Below are the code and all the weights of a small trained network. Each question names an input and a target symbol and asks about switching units off, where a switched-off unit gives its printed mean instead of its output.

import numpy as np


def w(rows, s, z=0):
    codes = np.array(rows[::2]) - 128.0
    scale = np.full(codes.shape[1], s)
    scale[-1] = z or s
    return codes * scale


def norm(h):
    return h / np.sqrt((h * h).mean(-1, keepdims=True) + 1e-5)


def f(y):
    return np.maximum(y, 0)


def softmax(a):
    e = np.exp(a - a.max(-1, keepdims=True))
    return e / e.sum(-1, keepdims=True)


def log_softmax(a):
    a = a - a.max(-1, keepdims=True)
    return a - np.log(np.exp(a).sum(-1, keepdims=True))


def net(x, mask):
    ids = ['αγδθλμτ'.index(c) for c in x.split()]
    T = len(ids)
    res = E[ids] + P[:T]
    r = norm(res)
    for j in range(3):
        rows = slice(4 * j, 4 * j + 4)
        q, k, v = (r @ M[0][rows].T for M in (Q, K, V))
        z = softmax(np.where(np.tri(T) > 0, q @ k.T / 4**0.5, -1e9)) @ v
        o = O[0][rows]
        res = res + np.where(mask[j], z, o[:, -1]) @ o[:, :-1]
    y = f(norm(res) @ A[0][:, :-1].T + A[0][:, -1])
    res = res + np.where(mask[3:15], y, B[0][:, -1]) @ B[0][:, :-1]
    return log_softmax(norm(res)[-1] @ U[:, :-1].T + U[:, -1])


Q, K, V, O, A, B = {}, {}, {}, {}, {}, {}
E = w([
[178,143,134,226,107,126,152,98,102,97,192],'α',
[209,178,56,102,132,102,194,72,129,110,112],'γ',
[111,138,152,91,136,39,59,192,56,84,148],'δ',
[154,124,69,205,184,157,152,131,101,175,105],'θ',
[79,185,28,208,116,75,165,119,73,145,207],'λ',
[65,69,110,165,158,69,149,111,138,205,182],'μ',
[149,145,156,181,132,7,162,193,211,179,131],'τ',
],0.019)
P = w([
[143,33,60,113,102,157,125,170,182,105,117],'0',
[112,93,63,126,116,164,70,134,205,113,132],'1',
[120,112,79,118,98,174,101,152,150,158,128],'2',
[112,141,95,128,112,156,111,143,148,162,123],'3',
[117,145,110,125,121,147,126,133,122,182,116],'4',
[105,150,142,127,142,138,131,118,113,190,111],'5',
[87,165,165,119,175,127,125,106,125,176,121],'6',
[81,180,200,123,184,128,115,87,114,192,106],'7',
[58,197,227,116,218,128,117,66,124,180,103],'8',
[45,189,254,118,238,90,141,54,90,213,95],'9',
],0.0095)
Q[0] = w([
[128,150,168,137,80,74,150,47,162,126,160],'H0',
[120,80,162,77,63,135,71,163,102,93,126],'H0',
[159,158,100,36,97,120,76,155,92,98,91],'H0',
[90,170,206,137,92,127,148,121,99,179,152],'H0',
[130,117,122,134,124,205,148,133,147,136,85],'H1',
[123,138,141,86,98,150,97,129,148,132,105],'H1',
[93,167,180,159,251,104,141,117,123,205,157],'H1',
[170,183,85,188,211,69,167,77,102,194,157],'H1',
[123,98,136,141,84,133,81,195,102,76,117],'H2',
[150,175,73,120,149,58,89,149,110,153,148],'H2',
[149,140,137,144,71,154,155,128,137,125,135],'H2',
[116,100,109,74,79,163,119,126,124,137,81],'H2',
],0.013)
K[0] = w([
[173,197,162,80,119,101,147,125,141,156,96],'H0',
[97,116,233,153,72,55,66,155,116,105,197],'H0',
[97,81,137,107,11,26,60,148,118,51,188],'H0',
[47,199,158,82,174,69,151,146,115,193,129],'H0',
[59,79,92,116,97,59,126,209,140,132,116],'H1',
[114,149,129,131,85,123,99,131,129,83,141],'H1',
[159,165,107,78,232,159,143,107,102,166,33],'H1',
[112,187,117,122,207,119,186,99,134,176,110],'H1',
[114,117,76,113,146,139,102,191,145,149,120],'H2',
[177,125,144,200,155,175,170,104,139,112,70],'H2',
[111,114,119,137,87,113,116,169,146,130,143],'H2',
[89,128,137,51,96,50,128,117,146,151,106],'H2',
],0.012)
V[0] = w([
[202,131,142,155,96,128,98,122,86,100,75],'H0',
[132,70,82,103,133,150,76,125,150,139,142],'H0',
[128,150,155,88,219,188,116,129,118,154,91],'H0',
[68,165,160,115,193,105,121,83,60,158,129],'H0',
[104,101,89,109,109,109,125,131,66,106,97],'H1',
[103,177,108,78,182,133,97,146,82,115,81],'H1',
[143,134,160,179,173,106,73,164,90,165,127],'H1',
[109,78,112,172,110,156,95,173,155,105,135],'H1',
[102,88,152,134,16,108,60,150,103,29,180],'H2',
[142,119,199,96,1,152,155,58,157,47,129],'H2',
[114,180,202,154,132,140,83,69,98,148,121],'H2',
[187,181,91,130,217,141,150,64,125,146,68],'H2',
],0.01)
O[0] = w([
[148,206,73,134,155,127,51,127,34,99,155,176],'H0',
[89,155,250,92,95,85,103,20,128,59,105,183],'H0',
[124,110,114,34,213,93,65,110,102,169,170,179],'H0',
[158,134,67,10,174,195,179,163,110,155,171,98],'H0',
[111,111,67,178,161,186,98,28,133,132,134,92],'H1',
[196,175,124,214,89,87,128,49,89,159,106,75],'H1',
[182,70,152,159,153,91,2,107,148,104,101,251],'H1',
[131,43,15,34,129,190,67,124,135,183,175,100],'H1',
[215,174,173,183,197,79,174,78,123,115,240,218],'H2',
[139,187,250,158,105,63,135,12,93,156,211,95],'H2',
[134,26,117,231,53,76,179,192,67,38,230,123],'H2',
[64,96,152,59,24,170,49,77,74,96,14,254],'H2',
],0.0066,0.0031)
A[0] = w([
[110,82,170,91,29,181,219,116,191,129,38,38],'N0',
[173,104,114,120,86,203,128,72,222,140,186,3],'N1',
[162,172,148,76,129,74,146,92,78,180,138,68],'N2',
[86,131,209,205,174,93,125,38,126,182,195,94],'N3',
[24,48,110,143,174,111,65,118,122,154,34,187],'N4',
[111,168,206,138,106,43,112,181,198,28,87,164],'N5',
[67,243,116,86,80,119,141,94,70,161,174,163],'N6',
[117,193,184,109,1,152,149,170,72,89,95,117],'N7',
[113,143,117,250,142,109,94,134,117,75,84,144],'N8',
[52,152,97,116,135,62,115,171,93,114,71,198],'N9',
[160,212,250,50,135,85,97,23,110,97,36,145],'N10',
[110,192,189,74,139,13,84,31,60,139,149,97],'N11',
],0.0081,0.004)
B[0] = w([
[117,215,213,170,199,106,57,2,25,111,164,145],'N0',
[111,125,100,136,96,139,70,107,48,86,97,140],'N1',
[150,78,124,180,149,151,145,133,70,91,108,166],'N2',
[50,54,140,107,146,107,130,159,45,130,48,246],'N3',
[143,155,159,142,111,104,186,135,116,95,190,202],'N4',
[187,130,103,120,71,134,94,115,111,207,163,166],'N5',
[130,238,178,152,138,190,189,145,150,74,91,174],'N6',
[151,138,213,101,153,105,170,73,141,74,202,152],'N7',
[145,112,225,101,89,159,118,178,185,104,153,191],'N8',
[173,140,191,146,151,96,136,104,49,116,128,168],'N9',
[141,109,119,188,172,136,236,225,185,127,126,177],'N10',
[104,76,132,147,115,65,129,165,100,127,69,217],'N11',
],0.0099,0.013)
U = w([
[139,30,164,126,12,182,126,160,124,26,215,210],'α',
[58,244,179,154,114,106,154,101,106,74,96,2],'γ',
[215,140,83,125,229,117,43,118,65,86,193,70],'δ',
[47,44,80,149,107,113,37,138,79,149,1,172],'θ',
[139,123,7,169,110,176,219,185,162,48,120,131],'λ',
[39,71,177,19,191,209,159,235,198,90,197,154],'μ',
[141,141,140,139,56,95,94,184,184,215,111,187],'τ',
],0.006,0.0016)

Each question gives the input, a string of symbols that net reads in full, and the target symbol t.
The units are the heads (4 rows each of Q, K, V and O) and the neurons (one row each of A and B). Each row of codes is followed by its name. A weight is (code - 128) times the scale printed after its matrix; where a second scale follows, it is the last column's (O, A, B and U).
mask holds one flag per unit, heads first, then neurons. A switched-off unit (its flag False) gives its mean, the last column of its rows in O or B, instead of its output. The means were averaged over made-up inputs and are rounded, as every weight is.
A unit's drop is (log p(t) with every unit on - log p(t) with that unit switched off) / (log p(t) with every unit on - log p(t) with every unit switched off).
The circuit of an input: a set's keep is (log p(t) with only the set's units on - log p(t) with every unit switched off) / (log p(t) with every unit on - log p(t) with every unit switched off). Starting from the 12 units with the biggest drops (on a tie, the unit counted first), units are removed one at a time, each time the one whose removal leaves the highest keep (on an exact tie, the one counted first), for as long as the keep stays at least 0.8.
units of the circuit, in order: the units of the circuit, biggest drop first
unit that matters most: the unit with the biggest drop
k most important neurons: the k neurons with the biggest drops, biggest first
heads that matter: for each layer, one digit per head in row order, 1 if its drop is at least 0.15 and else 0, layers parted by /
input θ α λ, target γ: units of the circuit, in order -> [H0, N6]
input α γ α, target γ: heads that matter -> 011
input γ α μ, target γ: heads that matter -> 010
input μ τ δ, target δ: units of the circuit, in order -> [H2, N3, H1, N11]
input θ τ γ, target γ: 2 most important neurons -> [N0, N3]
input α γ λ, target γ: unit that matters most -> H1
input λ τ α μ τ δ α α α α, target α: heads that matter -> 101
input δ δ δ α α μ λ α δ, target α: heads that matter -> 011
input θ μ θ δ τ θ θ α θ, target α: 2 most important neurons -> [N8, N4]
input λ θ δ α θ δ α, target θ: heads that matter -> 100
input τ δ δ θ τ μ μ δ δ α, target α: units of the circuit, in order -> [H2, N8]
input λ α α α α τ γ, target λ: heads that matter -> 100
input τ α α λ δ, target δ: 3 most important neurons -> [N8, N3, N10]
input θ α δ, target μ: heads that matter -> 010
input τ λ λ γ δ δ δ, target γ: heads that matter -> 011
input θ α τ θ, target α: 2 most important neurons -> [N4, N8]
input δ γ μ λ τ λ α θ, target δ: 3 most important neurons -> [N3, N11, N10]
input λ θ λ θ δ μ λ λ τ, target θ: units of the circuit, in order -> [H2]
input δ δ γ, target γ: heads that matter -> 001
input α α μ γ θ α, target θ: unit that matters most -> N3
input α α α δ, target μ: heads that matter -> 110
